Rows, each with roughly how far along a hidden order it lies (0 to 10):
[-0.31  0.11  0.74 -3.08 -1.84 -1.10 -0.92 -3.12 -3.09  1.19 -0.43  0.00
 -0.61 -0.37 -0.11 -1.00  1.09 -0.19 -0.35] -> 6
[-0.87 -0.09  1.10 -1.77 -1.35 -0.61  0.00 -1.90 -3.69 -0.38 -0.11 -0.80
 -0.29 -0.47 -0.73 -1.17  0.53 -1.08 -0.59] -> 8
[-0.63 -1.08  2.94 -3.45  0.72 -1.47 -1.67  3.01 -2.61  0.12  0.75  1.58
 -1.18 -1.45 -0.35  0.85 -0.32 -0.71  0.56] -> 7
[ 0.12 -0.20 -1.08 -0.85 -0.11 -0.37 -1.02  0.57  1.67 -1.80 -0.30 -0.20
 -0.35  0.15  0.59  0.77  0.10  1.49  0.74] -> 0
[-0.65 -0.90  2.23 -3.05 -0.69 -1.06 -0.40  1.34 -2.11  1.30  0.10  0.59
 -0.69 -0.75 -0.98 -0.14 -0.02 -0.04 -0.77] -> 10
[-2.10 -0.38  3.29 -7.10 -2.17 -2.26 -1.80 -3.22 -8.09 -0.01 -0.02 -0.56
 -1.43 -1.93 -0.38 -1.15  1.46 -0.17  0.09] -> 6
[-0.55 -0.47  0.37 -3.48 -1.70 -0.74 -0.26 -2.43 -2.75  1.06 -0.61 -1.03
 -0.23 -0.37 -0.44 -0.51  1.08 -0.39 -0.79] -> 7
[-0.74  0.41  0.38 -1.48 -1.51 -0.34  0.33 -3.19 -2.42  0.56 -0.26 -0.89
  0.16 -0.56 -0.41 -1.20  0.69 -0.26 -0.07] -> 6
[-0.30 -1.36  2.90 -3.18  0.79 -1.55 -1.83  3.01 -2.12 -0.27 -0.06  1.71
 -1.26 -1.18 -0.41  1.03 -0.42  0.05 -0.07] -> 7
[-0.57 -0.09  0.91 -1.09 -0.96 -0.23  0.43 -1.20 -2.00  1.50  0.00 -0.47
 -0.22 -0.10 -1.06 -0.61  0.25 -1.36 -1.23] -> 9
[-0.16 -0.37 -0.48 -2.13 -1.22 -0.12 -0.91 -2.88 -0.53 -0.87 -0.52 -1.44
 -0.22  0.17  0.23 -0.32  0.88  0.72  0.08] -> 2
[-0.18  0.37 -0.12 -0.76 -1.38 -0.05  0.81 -2.45 -2.60  1.77 -0.14 -1.40
  0.26 -0.10 -0.35 -1.04  0.53 -0.57 -0.46] -> 8
[-0.31 -0.65  0.38 -3.21 -1.99 -0.42 -0.15 -3.73 -2.97  0.17 -0.61  0.02
  0.46  0.08 -0.24 -0.82  1.09  0.02 -0.60] -> 5
[-0.48 -0.49  1.36 -3.72 -1.23 -0.73  0.00 -0.35 -3.61  1.72 -0.05 -0.49
 -0.29 -0.35 -0.87 -0.48  0.61 -1.13 -1.19] -> 9
[ 0.14 -0.82  1.45 -1.25 -0.43 -0.61  0.12  1.07 -2.57  1.80  0.14  0.14
 -0.53 -0.24 -0.73 -0.02 -0.02 -1.50 -1.34] -> 10
[ 0.12 -0.96  1.90 -0.76  1.26 -0.64 -1.06  3.86 -0.06 -0.05  0.49  1.28
 -0.53 -0.36 -0.29  0.22  0.18 -0.31 -0.24] -> 6
[ 1.53 -1.70  0.88 -5.95  0.68 -2.17 -2.77  3.07  1.78 -1.66 -1.30 -1.43
 -1.20  0.48  0.50  2.14  1.36  1.67 -1.00] -> 0
[-0.26 -0.99  0.95 -1.31  0.58 -0.80 -0.85  2.65 -1.99  0.68  0.60  1.45
 -0.91 -0.98 -0.64  0.38 -0.58 -0.85 -0.18] -> 8
[ 0.75  0.24 -1.22  0.83  0.85 -0.13 -0.33  0.09  3.26 -1.69 -0.45 -0.77
  0.27  0.32  0.93  0.65  0.18  1.55  0.38] -> 0
[-0.38 -0.70  1.75 -3.07 -0.52 -0.69  0.08  0.56 -2.79  1.78  0.05  0.58
 -0.13 -0.37 -0.99 -0.17 -0.03 -1.69 -0.96] -> 10
[-0.46  0.47 -0.43 -1.24 -1.22 -0.27 -0.24 -3.65 -1.21 -0.57 -0.37 -1.14
 -0.02 -0.18  0.25 -0.61  0.05  0.54  0.38] -> 2
[-1.16 -0.47  2.18 -3.29 -1.38 -1.00 -0.49 -1.07 -5.35  1.11  0.22 -0.25
 -0.65 -1.13 -0.90 -0.70  0.35 -1.55 -0.74] -> 9
[ 0.10  0.90 -2.00  1.61 -1.21  0.89  1.47 -3.23  1.08  0.66 -0.65 -1.64
  0.86  0.88  0.14 -0.16  0.14 -0.52 -0.55] -> 5
[ 0.16 -0.63  0.60 -0.28  1.49 -0.40 -1.11 -0.19  0.51 -0.30  0.63  1.39
 -0.55 -0.56  0.30  1.10 -0.60  0.52  0.82] -> 4
[ 0.08  0.31 -0.63  0.18 -0.38  0.32  0.14 -1.91  1.65 -1.29 -0.56 -0.08
 -0.23  0.49  0.80 -0.06  0.71  1.44 -0.30] -> 0
[-0.95 -0.84  2.11 -4.76 -1.29 -1.44 -0.66 -1.15 -4.91  1.87 -0.14 -0.09
 -0.68 -0.95 -0.97 -0.46  0.88 -1.08 -1.22] -> 9
[-0.52 -0.57  1.53 -1.14 -0.04 -0.27 -0.26  1.67 -2.67  1.30  0.52  0.98
 -0.62 -0.74 -0.84  0.08 -0.52 -1.18 -0.65] -> 10
[-0.11  0.58 -1.18  0.08 -1.28 -0.04  0.88 -3.14 -0.32  0.48 -0.63 -1.63
  0.44  0.91 -0.13 -1.03  0.77 -0.15 -0.40] -> 5
[ 2.24 -0.56 -1.92 -2.96 -0.15 -0.65 -0.67 -1.43  4.12 -0.61 -1.89 -2.94
  0.05  1.91  0.56  1.00  1.40  1.30 -1.82] -> 1
[-1.11  1.28 -1.04  0.97 -1.14  0.50  1.16 -3.18 -2.02 -0.15 -0.14 -0.79
  0.47 -0.32  0.16 -0.58  0.19  0.24  0.87] -> 4
[-0.05  0.70 -1.02  0.25  0.16 -0.29 -0.40  0.12  0.87 -1.27 -0.27 -0.27
 -0.04  0.09 -0.05 -0.47 -0.10  1.27  1.36] -> 0
[-0.92 -0.77  2.29 -1.59  0.41 -0.69 -0.89 -0.16 -2.90  0.58  0.90  1.84
 -0.89 -1.50 -0.70  0.15 -0.93 -0.98  0.27] -> 9
[-0.89  0.43  0.20 -1.81 -1.29 -0.40  0.15 -3.41 -3.78 -0.12 -0.31 -0.96
 -0.04 -0.82 -0.22 -1.33  0.86  0.06  0.22] -> 5
[ 0.44 -0.02 -0.58 -2.68 -0.65 -0.89 -0.67 -2.12 -0.27 -0.69 -1.21 -1.73
 -0.09  0.52  0.28  0.30  1.52  0.95 -0.68] -> 2
[-0.06  0.27  0.59  0.00  0.78  0.02 -0.99  0.50  0.80 -2.32  0.21  0.34
 -0.40 -0.28  0.82  0.44  0.02  1.73  1.37] -> 0
[-0.39 -0.59  1.70 -0.32  1.01 -0.54 -0.36  2.20 -1.52  0.98  0.93 -0.84
 -0.61 -0.56 -0.16  0.47 -0.68 -0.73  0.17] -> 8
[-0.29  0.23 -0.26 -0.29  0.35 -0.20 -1.04 -0.64  0.79 -2.22 -0.24 -0.14
 -0.39 -0.17  0.93  0.04  0.34  1.42  1.28] -> 0
[ 0.89 -0.86  0.32 -1.66  1.11 -0.70 -1.40  2.74  2.59 -1.01 -0.32  0.23
 -0.80 -0.02  0.08  1.51  0.00  0.83 -0.34] -> 2
[ 0.46 -0.26 -1.97  1.83 -1.22  0.95  1.31 -3.35  2.73  0.47 -0.78 -1.65
  0.88  1.22  0.24 -0.75  0.80  0.18 -0.52] -> 4
[-1.09  0.17  0.67 -2.62 -1.39 -0.87 -0.64 -2.48 -2.30  0.28 -0.37  0.59
 -0.40 -0.27 -0.59 -0.80  1.04 -0.32 -0.42] -> 6
[-0.52 -0.08  1.05 -4.31 -1.85 -1.04 -0.89 -2.23 -3.93  0.49 -0.45 -1.19
 -0.58 -0.78 -0.52 -0.78  1.30 -0.20 -0.44] -> 7
[ 0.45 -0.08 -0.37 -0.78  1.28 -0.40 -1.18  2.95  1.52 -1.59  0.14  0.59
 -0.41 -0.37  0.47  1.12 -0.29  0.83  0.71] -> 2
[ 0.07 -0.50  0.30 -0.71  0.61 -0.32 -1.30  1.53 -1.05 -1.72  0.13  0.56
 -0.44 -0.69  0.60  0.51  0.13  1.34  1.19] -> 1
[ 0.05 -0.74  0.97  2.95  1.30 -0.25 -0.56  3.77  0.35 -0.19  0.62  1.82
 -0.60 -0.02 -0.02  0.72 -1.01 -0.12  0.25] -> 6
[-0.59  0.85 -0.19 -0.98 -1.24  0.14  0.33 -4.48 -0.59 -0.41  0.52 -0.88
 -0.03 -0.46  0.10 -0.05  0.72  0.45  0.64] -> 4
[ 1.80 -0.87 -0.54 -2.35  1.15 -1.10 -1.47  2.08  3.70 -1.32 -1.01 -0.55
 -0.40  0.82 -0.13  2.02  0.45  1.70 -2.17] -> 1
[ 0.57  0.10 -0.69  0.20 -0.79  0.27  1.14 -1.48  0.22  1.92 -0.57 -1.10
  0.54  0.72 -0.53  0.32  0.23 -0.81 -1.66] -> 9
[ 0.16  0.40 -1.20 -0.35 -1.47  0.29  1.79 -1.57  0.16  1.56 -0.61 -1.29
  0.60  0.61 -0.01 -0.94  0.46 -0.59 -0.38] -> 7
[-0.58 -0.93  2.68 -1.40  0.94 -1.37 -2.14  2.81 -2.08 -1.39  0.62  1.94
 -0.85 -1.58 -0.08  0.73 -0.26  0.52  1.18] -> 4
[-0.10  0.79 -0.64 -1.05 -0.63  0.00 -2.04 -2.55 -0.21 -1.20 -0.44 -1.01
  0.35 -0.13  0.40 -0.60  0.76  0.97  0.68] -> 1
[-0.97  0.74 -0.16  0.02  0.32 -0.07 -0.77 -1.28 -1.27 -2.08  0.20  0.54
 -0.24 -0.86  0.69 -0.44  0.28  1.43  1.22] -> 0
[-0.98 -1.19  3.42 -4.83  0.89 -1.54 -2.42  3.65 -3.86 -0.64  0.83  1.93
 -1.73 -6.00 -0.53  0.79 -0.35  0.11  0.63] -> 6
[-1.52  1.23 -0.65  1.15 -1.04  0.78  0.78 -5.03 -2.52 -0.44  0.41 -0.12
  0.52 -0.64  0.08 -1.77  0.50  0.09  2.10] -> 4
[-0.23 -0.55  1.60 -0.53  0.35 -0.05 -0.04  2.21 -1.44  1.17  0.64  1.05
 -0.47 -0.79 -0.72  0.20 -0.56 -1.32 -0.38] -> 9
[ 0.01  0.49 -1.02 -0.26  0.04  0.27 -0.16 -0.86  1.38 -1.68  1.02 -0.53
  0.11  0.00  0.66 -0.25  0.47  1.36  1.20] -> 0
[-0.96 -0.14  2.04 -2.37 -0.87 -0.34 -0.01 -0.93 -4.91  1.35  0.48  0.33
 -0.42 -0.95 -0.96 -1.01  0.16  0.07 -0.29] -> 10
[ 0.24  0.17 -0.36  0.12  0.51  0.00 -0.26  0.24  1.26 -1.86 -0.17 -0.16
  0.17  0.49  0.71  0.84  0.27  1.16 -0.27] -> 0
[-0.88  0.34  0.44 -0.96 -1.22 -0.38  0.20 -2.68 -3.69  1.02 -0.05 -0.55
  0.01 -0.30 -0.35 -1.18  0.60 -0.54 -0.12] -> 7
[ 0.98  1.44 -3.93  5.02 -0.44  1.93  2.37 -3.12  5.20  0.18 -0.67 -1.95
  1.72  1.91  0.70 -0.61  0.36  0.84 -0.76] -> 2
[-1.51 -0.80  4.27 -2.61  0.68 -1.37 -1.40  2.76 -5.20  0.45  1.11  1.77
 -1.06 -2.05 -0.94  0.16 -0.57 -0.76  1.06] -> 9
